The symbols move the items like this.
p: w911->w161, w319->w475, w932->w8, w234->w759, w567->w732, w522->w988, w132->w14, w590->w536, w768->w932, w734->w474, w869->w180, w161->w405, w106->w672, w972->w575, w732->w548, w154->w869, w242->w335, w721->w538, w802->w783, w779->w227, w692->w657, w988->w608, w344->w304, w38->w305, w405->w846, w201->w661, w888->w779, w280->w648, w868->w237, w536->w242, w335->w105, w65->w917, w227->w868, w239->w77, w977->w912, w783->w82, w893->w373, w14->w199, w846->w203, w105->w33, w23->w55, w781->w743, w8->w692, w24->w888, w898->w24, w646->w344, w33->w518, w526->w856, w15->w876, w763->w546, w180->w298, w475->w526, w759->w781, w548->w106, w518->w646, w716->w201, w298->w770, w575->w319, w608->w758, w808->w902, w315->w922, w295->w38, w657->w488, w488->w571, w82->w125, w571->w104, w125->w522, w447->w802, w555->w173, w569->w647, w661->w35, w516->w658, w809->w263, w360->w893, w647->w15, w474->w590, w512->w721, w686->w48, w553->w911, w915->w716, w806->w569, w35->w360, w203->w234, w546->w132, w237->w445, w104->w827, w876->w447, w167->w555, w867->w464, w856->w154, w395->w516, w74->w395, w445->w74, w979->w113, w77->w553, w305->w277, w31->w763, w917->w898, w383->w977, w263->w239, w821->w186, w55->w768, w304->w686, w922->w362, w277->w968, w538->w972, w770->w512, w912->w198, w993->w23, w373->w821, w113->w867, w173->w383, w902->w993, w758->w806, w648->w295, w968->w167, w198->w280, w658->w65, w827->w808, w464->w915, w48->w734, w186->w979, w199->w315, w362->w567, w743->w809, w672->w31
o: w911->w55, w319->w277, w932->w315, w234->w657, w567->w846, w522->w48, w132->w239, w590->w395, w768->w199, w734->w445, w869->w383, w161->w768, w106->w759, w972->w38, w732->w203, w154->w173, w242->w658, w721->w648, w802->w646, w779->w447, w692->w362, w988->w734, w344->w779, w38->w979, w405->w932, w201->w526, w888->w876, w280->w373, w868->w783, w536->w516, w335->w65, w65->w806, w227->w802, w239->w902, w977->w35, w783->w344, w893->w180, w14->w77, w846->w8, w105->w917, w23->w132, w781->w571, w8->w922, w24->w15, w898->w647, w646->w888, w33->w898, w526->w167, w15->w105, w763->w809, w180->w977, w475->w968, w759->w488, w548->w234, w518->w24, w716->w475, w298->w912, w575->w305, w608->w474, w808->w31, w315->w911, w295->w186, w657->w567, w488->w732, w82->w304, w571->w548, w125->w686, w447->w518, w555->w716, w569->w242, w661->w856, w516->w608, w809->w827, w360->w869, w647->w335, w474->w74, w512->w280, w686->w868, w553->w23, w915->w319, w806->w536, w35->w154, w203->w692, w546->w263, w237->w82, w104->w106, w876->w33, w167->w915, w867->w972, w856->w555, w395->w988, w74->w522, w445->w125, w979->w721, w77->w993, w305->w113, w31->w743, w917->w569, w383->w661, w263->w808, w821->w770, w55->w14, w304->w227, w922->w161, w277->w867, w538->w295, w770->w198, w912->w360, w993->w546, w373->w298, w113->w538, w173->w201, w902->w763, w758->w590, w648->w821, w968->w464, w198->w893, w658->w758, w827->w672, w464->w575, w48->w237, w186->w512, w199->w553, w362->w405, w743->w104, w672->w781
q: w911->w201, w319->w888, w932->w154, w234->w373, w567->w912, w522->w846, w132->w968, w590->w488, w768->w856, w734->w692, w869->w445, w161->w661, w106->w648, w972->w898, w732->w198, w154->w237, w242->w104, w721->w65, w802->w553, w779->w14, w692->w180, w988->w203, w344->w55, w38->w647, w405->w35, w201->w304, w888->w132, w280->w758, w868->w315, w536->w571, w335->w827, w65->w672, w227->w199, w239->w464, w977->w522, w783->w911, w893->w474, w14->w167, w846->w360, w105->w808, w23->w475, w781->w186, w8->w869, w24->w546, w898->w763, w646->w23, w33->w902, w526->w227, w15->w263, w763->w305, w180->w74, w475->w779, w759->w821, w548->w280, w518->w993, w716->w344, w298->w395, w575->w24, w608->w234, w808->w972, w315->w173, w295->w569, w657->w298, w488->w770, w82->w161, w571->w512, w125->w405, w447->w77, w555->w783, w569->w743, w661->w686, w516->w548, w809->w113, w360->w734, w647->w809, w474->w657, w512->w658, w686->w932, w553->w716, w915->w646, w806->w781, w35->w48, w203->w893, w546->w277, w237->w922, w104->w721, w876->w239, w167->w802, w867->w33, w856->w868, w395->w732, w74->w567, w445->w362, w979->w335, w77->w915, w305->w15, w31->w38, w917->w31, w383->w125, w263->w867, w821->w536, w55->w526, w304->w768, w922->w383, w277->w876, w538->w917, w770->w516, w912->w988, w993->w319, w373->w590, w113->w105, w173->w82, w902->w575, w758->w759, w648->w806, w968->w447, w198->w608, w658->w106, w827->w538, w464->w518, w48->w8, w186->w242, w199->w555, w362->w977, w743->w979, w672->w295
n: w911->w783, w319->w993, w932->w686, w234->w608, w567->w74, w522->w977, w132->w888, w590->w373, w768->w304, w734->w360, w869->w8, w161->w82, w106->w658, w972->w808, w732->w395, w154->w932, w242->w186, w721->w104, w802->w167, w779->w475, w692->w734, w988->w912, w344->w716, w38->w31, w405->w125, w201->w911, w888->w319, w280->w548, w868->w856, w536->w821, w335->w979, w65->w721, w227->w526, w239->w876, w977->w362, w783->w555, w893->w203, w14->w779, w846->w522, w105->w113, w23->w646, w781->w806, w8->w48, w24->w575, w898->w972, w646->w915, w33->w867, w526->w55, w15->w305, w763->w898, w180->w692, w475->w23, w759->w758, w548->w516, w518->w464, w716->w553, w298->w657, w575->w902, w608->w198, w808->w105, w315->w868, w295->w672, w657->w474, w488->w590, w82->w173, w571->w536, w125->w383, w447->w968, w555->w199, w569->w295, w661->w161, w516->w770, w809->w647, w360->w846, w647->w38, w474->w893, w512->w571, w686->w661, w553->w802, w915->w77, w806->w648, w35->w405, w203->w988, w546->w24, w237->w154, w104->w242, w876->w277, w167->w14, w867->w263, w856->w768, w395->w298, w74->w180, w445->w869, w979->w743, w77->w447, w305->w763, w31->w917, w917->w538, w383->w922, w263->w15, w821->w759, w55->w344, w304->w201, w922->w237, w277->w546, w538->w827, w770->w488, w912->w567, w993->w518, w373->w234, w113->w809, w173->w315, w902->w33, w758->w280, w648->w106, w968->w132, w198->w732, w658->w512, w827->w335, w464->w239, w48->w35, w186->w781, w199->w227, w362->w445, w743->w569, w672->w65

The rows follow the links: the fewer symbols apart two items are, the more alike their rows tend to be.

Each row is also shifted at random along 3 hidden directions that mean nothing.

Rows with their items:
49,9,8,9,5,-22,-7,-3,-5,8,41,8,20,21,2,-33,9,-8,-36,14,-8,-18,10,-24,-1,29,7,-23,-1,-38,-31,-2,-7,-2,21,-17,-12,-8,12,-3,38,3,-15,0,17,28,-7; item w35
94,-3,6,-1,1,13,-17,31,23,3,30,50,31,2,22,13,-4,-17,45,20,9,-33,6,18,53,-10,-26,-8,-9,-10,-19,1,39,57,10,42,-8,-19,5,-28,13,6,-48,-19,-30,-15,-13; item w911
-41,3,28,19,0,10,-3,21,29,5,-19,17,5,-9,-8,18,-23,-14,30,26,23,-5,5,28,36,-27,-40,11,-2,9,-8,-5,-10,15,-11,32,19,18,8,-36,-42,16,-17,-36,-18,-1,-18; item w779
-12,10,57,-18,-1,0,19,-45,33,-69,35,19,-55,21,-60,64,-19,44,7,-3,13,28,79,40,-24,-2,-68,39,8,2,91,-39,2,-15,-7,16,29,22,-19,-6,-51,-10,-3,-18,-59,-14,-33; item w319
89,0,24,-7,-4,19,-3,20,31,-12,-5,31,-5,-6,-9,46,-7,2,55,12,18,0,17,44,35,-26,-32,25,-3,10,38,-9,26,33,-12,47,27,1,-9,-20,-36,5,-17,-32,-38,-7,-13; item w968
96,-7,25,27,15,-13,-12,22,12,-9,16,3,12,-16,33,-39,-8,-7,-26,4,-13,9,9,17,-19,-5,9,-17,6,-9,-1,-3,-29,1,21,-6,-30,-10,29,-30,-8,-18,-9,-9,11,19,-2; item w868
63,1,-16,3,-5,-2,-21,44,-7,35,-13,-5,42,-11,41,-26,43,-25,19,5,-20,-18,-31,-17,35,5,35,-20,-14,-30,-27,25,4,26,0,18,25,-26,16,10,43,2,6,27,37,49,17; item w203
-39,-26,2,-9,-5,16,-24,43,18,7,11,19,33,-23,57,3,25,-13,59,19,-13,-7,-7,7,37,-34,-13,-16,-33,-18,10,6,13,44,-4,28,1,-40,16,4,25,3,-20,39,-15,-2,-10; item w692
-71,10,-12,24,21,-30,-4,13,-16,20,23,5,28,5,22,-52,12,-20,-57,10,-4,-28,-12,-37,-17,33,17,-37,9,-26,-61,-2,-10,-4,36,-31,-30,-4,5,-25,23,-21,-20,-8,30,-12,5; item w405
-69,-18,7,2,6,-8,-12,26,5,-7,13,-6,13,-17,44,-21,23,-1,1,2,-21,10,1,-3,-12,-13,2,-20,-17,-17,14,1,-17,8,9,-5,-11,-26,18,2,12,-19,0,40,8,3,-2; item w180
-7,-10,30,-16,-1,-8,-1,-17,14,-20,60,19,-3,15,9,3,-1,13,2,27,-1,6,36,-6,-8,-4,-32,-18,-24,-34,30,-21,-7,-3,7,-7,-17,-27,8,20,24,8,-26,19,-26,5,-31; item w362
-65,-15,18,-27,-11,-7,15,-60,-7,-46,36,-23,-40,15,-19,13,-5,42,-20,-10,-18,41,42,-11,-59,-3,-16,3,-16,-8,66,-21,-26,-44,-10,-35,-17,-9,1,57,15,5,19,51,-19,3,-23; item w516
-26,-9,57,11,4,-6,-6,12,36,-28,25,14,-4,-9,12,6,-5,9,9,25,-1,21,43,28,-3,-25,-47,-4,-17,-19,43,-21,-34,1,1,16,5,-8,22,-19,-27,-5,-15,4,-22,17,-32; item w173
67,-1,28,16,18,-17,-3,2,8,-26,38,11,-3,-2,13,-23,-14,6,-40,2,-6,6,28,13,-33,7,-6,-10,10,-12,9,-15,-18,-8,24,-16,-34,-5,18,-29,-11,-21,-17,-14,-9,-4,-9; item w304
-23,-17,8,-31,-15,5,10,-46,-4,-19,33,-8,-19,17,-11,13,-3,27,5,10,-6,19,20,-17,-23,-5,-16,-1,-23,-13,42,-13,-10,-23,-15,-21,-12,-18,-4,58,30,24,5,38,-20,9,-24; item w488
-4,-3,-37,1,2,-2,16,-44,-33,-26,-10,-34,-31,1,-20,-16,-19,18,-55,-51,-19,16,-8,-12,-56,21,42,14,28,36,-5,12,-3,-34,4,-42,-39,23,-6,12,1,-19,33,20,15,-27,30; item w827
-30,5,-31,12,19,8,-3,20,-8,-1,-16,17,3,-14,12,3,-7,-13,-6,-22,11,-24,-21,13,-1,6,12,5,31,35,-35,6,39,26,20,4,-27,14,-19,-45,-25,-32,-21,-26,-12,-73,24; item w993
-49,1,24,-10,7,14,4,15,28,-22,-2,34,-13,-10,-7,53,-4,7,43,8,25,-2,20,38,17,-21,-47,18,2,17,39,-23,31,24,-4,33,17,7,-23,-31,-49,-10,-25,-35,-52,-50,-15; item w132
29,0,-42,-6,1,-1,-7,29,-26,62,-12,-2,41,-3,37,-32,31,-32,7,15,1,-32,-56,-42,26,16,47,-32,-13,-17,-61,19,22,16,8,-11,-6,-26,-7,23,55,17,-9,2,37,13,19; item w732
-6,-6,1,26,27,-12,-10,37,2,3,14,12,21,-24,50,-40,-5,-18,-30,7,-4,-12,-11,5,-22,-5,12,-28,12,3,-33,-4,-4,11,36,-19,-51,-10,12,-51,-13,-32,-28,-17,3,-40,7; item w768
-10,8,45,12,-6,-13,-12,6,30,-14,26,12,8,18,-12,3,7,-1,6,24,-5,1,42,9,25,0,-42,-3,-17,-40,15,-8,-30,5,-4,27,34,2,24,-13,-1,8,-8,6,-3,52,-28; item w154
52,-11,-1,14,14,10,-22,59,18,20,2,35,40,-28,61,-18,0,-27,31,19,2,-25,-22,18,35,-24,1,-22,-5,-2,-32,7,20,51,16,24,-26,-24,14,-42,2,-9,-41,-14,-6,-25,4; item w856
30,11,-6,16,2,5,-11,10,10,7,20,35,25,15,-5,-3,-16,-19,4,7,7,-40,-1,4,41,14,-16,-4,8,-6,-55,11,25,37,14,27,-7,12,7,-42,8,4,-32,-21,-8,-11,-1; item w526
48,3,-15,-29,-16,12,6,12,-9,36,-34,-7,7,-2,-8,28,29,-3,51,11,12,0,-27,-10,31,-6,14,11,-14,-2,18,4,20,6,-24,15,48,-10,-22,42,14,26,16,-4,8,26,6; item w781
-123,3,-17,-5,14,-22,8,3,-25,33,0,-12,12,-1,14,-26,32,-10,-28,13,4,-9,-19,-45,-23,21,21,-29,-6,-22,-24,-10,-5,-19,17,-38,-4,-13,-14,15,22,-8,-1,5,27,-7,5; item w395
34,0,-49,-7,6,12,-3,23,-22,13,-44,-9,3,-22,18,1,18,-9,8,-40,-4,-7,-43,7,0,7,47,12,23,35,-14,21,39,19,3,1,-3,5,-20,-10,-5,-26,13,-3,8,-39,44; item w647
190,0,-29,-7,-24,13,3,-42,-22,-17,-4,-27,-22,18,-32,-5,-23,16,-24,-44,-22,13,-6,1,-11,17,44,24,15,26,3,30,1,-15,-19,-11,-18,11,10,36,27,15,39,29,19,32,26; item w335
-59,6,28,1,15,-11,16,-20,12,-46,12,7,-40,2,-28,29,-14,23,-22,-12,10,18,43,25,-45,5,-31,23,18,17,49,-31,0,-21,12,-8,-3,21,-19,-28,-55,-33,-5,-27,-34,-45,-13; item w888
102,1,12,20,-4,19,-13,42,24,27,-35,20,20,-20,12,6,-17,-25,42,18,16,-13,-21,34,55,-30,-8,9,2,12,-19,13,2,34,-13,42,19,5,13,-34,-25,18,-12,-41,-2,15,0; item w23
-109,-4,-27,-23,-6,19,17,-10,-14,37,-35,-7,-2,-6,-7,23,2,-4,33,12,28,-7,-35,-22,9,-14,3,0,-9,20,-11,-3,21,-7,-20,-9,6,1,-30,34,0,28,1,-13,-6,-31,-3; item w721
-93,-2,21,-6,11,3,-2,6,27,-19,39,48,5,8,4,30,-9,-2,27,21,19,-21,31,16,19,-5,-55,-6,-6,-10,2,-25,30,31,14,25,-9,-4,-11,-35,-17,-8,-50,-21,-49,-51,-27; item w783
-94,15,-5,41,17,-16,-1,0,-4,-2,3,1,4,4,-12,-32,-28,-15,-58,-4,4,-19,-1,-8,-14,23,-4,-11,27,7,-65,5,-19,-11,23,-17,-27,32,10,-54,-23,-17,-13,-26,17,-26,6; item w716
-11,10,-3,-4,9,-29,22,-25,-31,-3,-21,-49,-30,-1,-21,-15,30,20,-55,-21,-9,34,0,-22,-66,27,37,6,13,-4,36,-13,-29,-57,1,-47,21,9,-16,33,-6,-21,48,5,37,30,18; item w648
78,-21,-37,-22,-18,22,-13,5,-15,12,-1,-6,18,-8,36,-9,11,-3,31,-14,-21,-4,-31,-11,20,-13,35,-7,-16,6,-9,29,23,25,-10,6,-23,-31,8,39,50,17,9,48,6,6,18; item w548
-41,-16,-4,0,16,-9,-5,14,-6,6,32,8,21,-11,51,-32,4,-9,-17,15,-9,-10,-9,-17,-19,-2,9,-34,-11,-14,-23,-4,0,3,26,-27,-49,-30,9,-2,27,-9,-25,16,2,-27,-5; item w977
27,9,57,-4,-28,15,-6,-17,51,-25,24,39,-8,34,-60,58,-33,6,53,31,17,-5,59,35,67,-16,-86,31,-16,-20,29,-10,-4,23,-28,68,54,23,13,-12,-19,43,-20,-19,-44,44,-47; item w553
-38,5,55,0,11,-7,17,-17,27,-45,8,8,-40,-1,-33,42,-15,28,0,9,18,32,54,38,-31,-16,-55,25,7,5,77,-40,-16,-23,-4,5,21,18,-11,-21,-68,-16,-3,-34,-44,-15,-31; item w447
98,-5,-13,11,3,27,-18,66,15,37,-44,30,33,-33,41,9,-3,-35,61,11,20,-26,-46,35,62,-30,10,1,6,25,-33,18,38,57,-2,47,7,-4,1,-45,-22,2,-27,-44,-8,-21,15; item w77
59,3,-17,4,3,-4,-16,25,-3,33,27,25,43,7,31,-27,13,-28,2,21,-2,-37,-22,-28,36,17,15,-32,-10,-29,-58,12,21,34,21,6,-18,-25,10,-10,49,11,-31,-3,15,7,4; item w48
-61,-5,-8,-2,1,-2,-15,44,1,23,-9,3,32,-19,40,-12,44,-20,27,10,-15,-8,-19,-9,27,-7,12,-19,-19,-25,-12,10,2,26,1,19,21,-24,6,0,22,-9,-2,30,19,14,6; item w988

Start, symbols taken left to right, then the item you end at.
Answers are names.
-25,2,-18,9,11,10,-15,38,8,19,18,48,39,-4,31,-1,-5,-33,25,12,16,-47,-18,3,48,3,-13,-20,4,2,-61,9,49,59,25,25,-25,-7,-4,-50,7,-9,-55,-24,-18,-58,6
p n q: w173
46,-7,58,-31,-15,-2,2,-33,31,-36,77,29,-12,36,-24,36,-3,27,30,39,1,14,71,5,9,-6,-65,1,-37,-52,69,-31,-7,0,-7,16,17,-27,8,39,28,33,-24,19,-44,40,-57
o p o p n: w360
-31,6,-4,18,-2,5,-24,53,13,38,-1,31,54,-6,34,-13,18,-39,34,26,1,-43,-20,-7,69,-4,-8,-22,-15,-27,-57,18,14,51,7,39,18,-12,17,-34,19,8,-30,-4,12,11,1
p q n: w445
45,-3,-1,-3,3,-5,-9,7,1,13,41,23,29,9,27,-20,7,-11,-1,24,-1,-23,-1,-18,15,9,3,-29,-14,-28,-26,-1,9,19,19,-5,-26,-29,7,5,42,10,-29,6,1,5,-10
o n q: w383
-115,-21,-23,-15,-1,6,2,-13,-16,-14,3,-18,-6,-11,25,-3,12,13,-2,-19,-17,13,-11,-15,-29,-9,14,-7,-9,12,16,2,4,-6,0,-22,-26,-17,-6,27,17,-12,12,47,-4,-38,7
p o o: w770
-114,-23,5,-13,5,12,-14,28,17,4,30,24,24,-19,56,2,14,-9,43,27,2,-8,-2,-2,16,-32,-27,-25,-31,-14,3,-11,16,32,7,8,-24,-38,3,1,15,-1,-37,25,-29,-38,-19
p q o q n: w180
-84,0,11,17,14,-31,-3,7,-12,-14,10,-31,-3,-10,21,-40,32,8,-50,-13,-28,26,12,-17,-51,13,19,-19,0,-27,15,-4,-42,-33,19,-36,-1,-7,17,1,3,-34,22,36,34,24,6
p n n p: w516
102,2,-28,-19,-10,5,1,18,-19,41,-41,-18,13,-9,5,5,36,-8,26,-5,2,-3,-42,-13,23,2,42,4,-2,-2,-2,18,18,5,-16,6,38,-13,-14,37,22,15,24,-1,29,36,24
n p n: w672
-29,-13,-47,-1,6,-1,-6,11,-33,3,-19,-28,7,-24,43,-35,25,-2,-23,-39,-29,3,-38,-19,-33,5,59,-11,6,17,-13,23,3,-1,10,-29,-31,-14,3,16,24,-29,27,46,30,-20,39
n p p: w569
-100,-24,0,-5,9,4,-12,26,10,2,22,13,21,-22,59,-15,12,-7,21,17,-9,-2,-5,-2,-3,-25,-9,-28,-22,-11,0,-5,3,20,11,-4,-30,-37,10,-1,15,-12,-24,32,-13,-32,-10
q p p p q: w571
-20,-19,-32,-21,-10,21,-11,11,-11,3,-9,-7,11,-15,34,4,20,0,33,-17,-20,0,-24,-4,8,-14,23,-1,-15,12,6,18,25,23,-12,4,-10,-25,0,29,29,-1,8,49,0,-16,15
n q n: w280
-24,4,-18,20,25,-30,-4,3,-25,20,32,0,23,2,33,-63,6,-17,-69,5,-10,-19,-13,-39,-37,36,35,-43,10,-20,-61,-3,-10,-14,42,-48,-54,-14,3,-16,31,-19,-20,-1,31,-16,11
n n o n: w932
-42,-5,42,13,-3,0,-17,32,39,-6,10,24,19,-5,14,10,6,-9,39,32,-1,0,25,22,40,-26,-46,-6,-21,-25,16,-8,-19,26,-7,40,25,-8,22,-23,-13,6,-20,3,-16,26,-29
o p q n n: w932
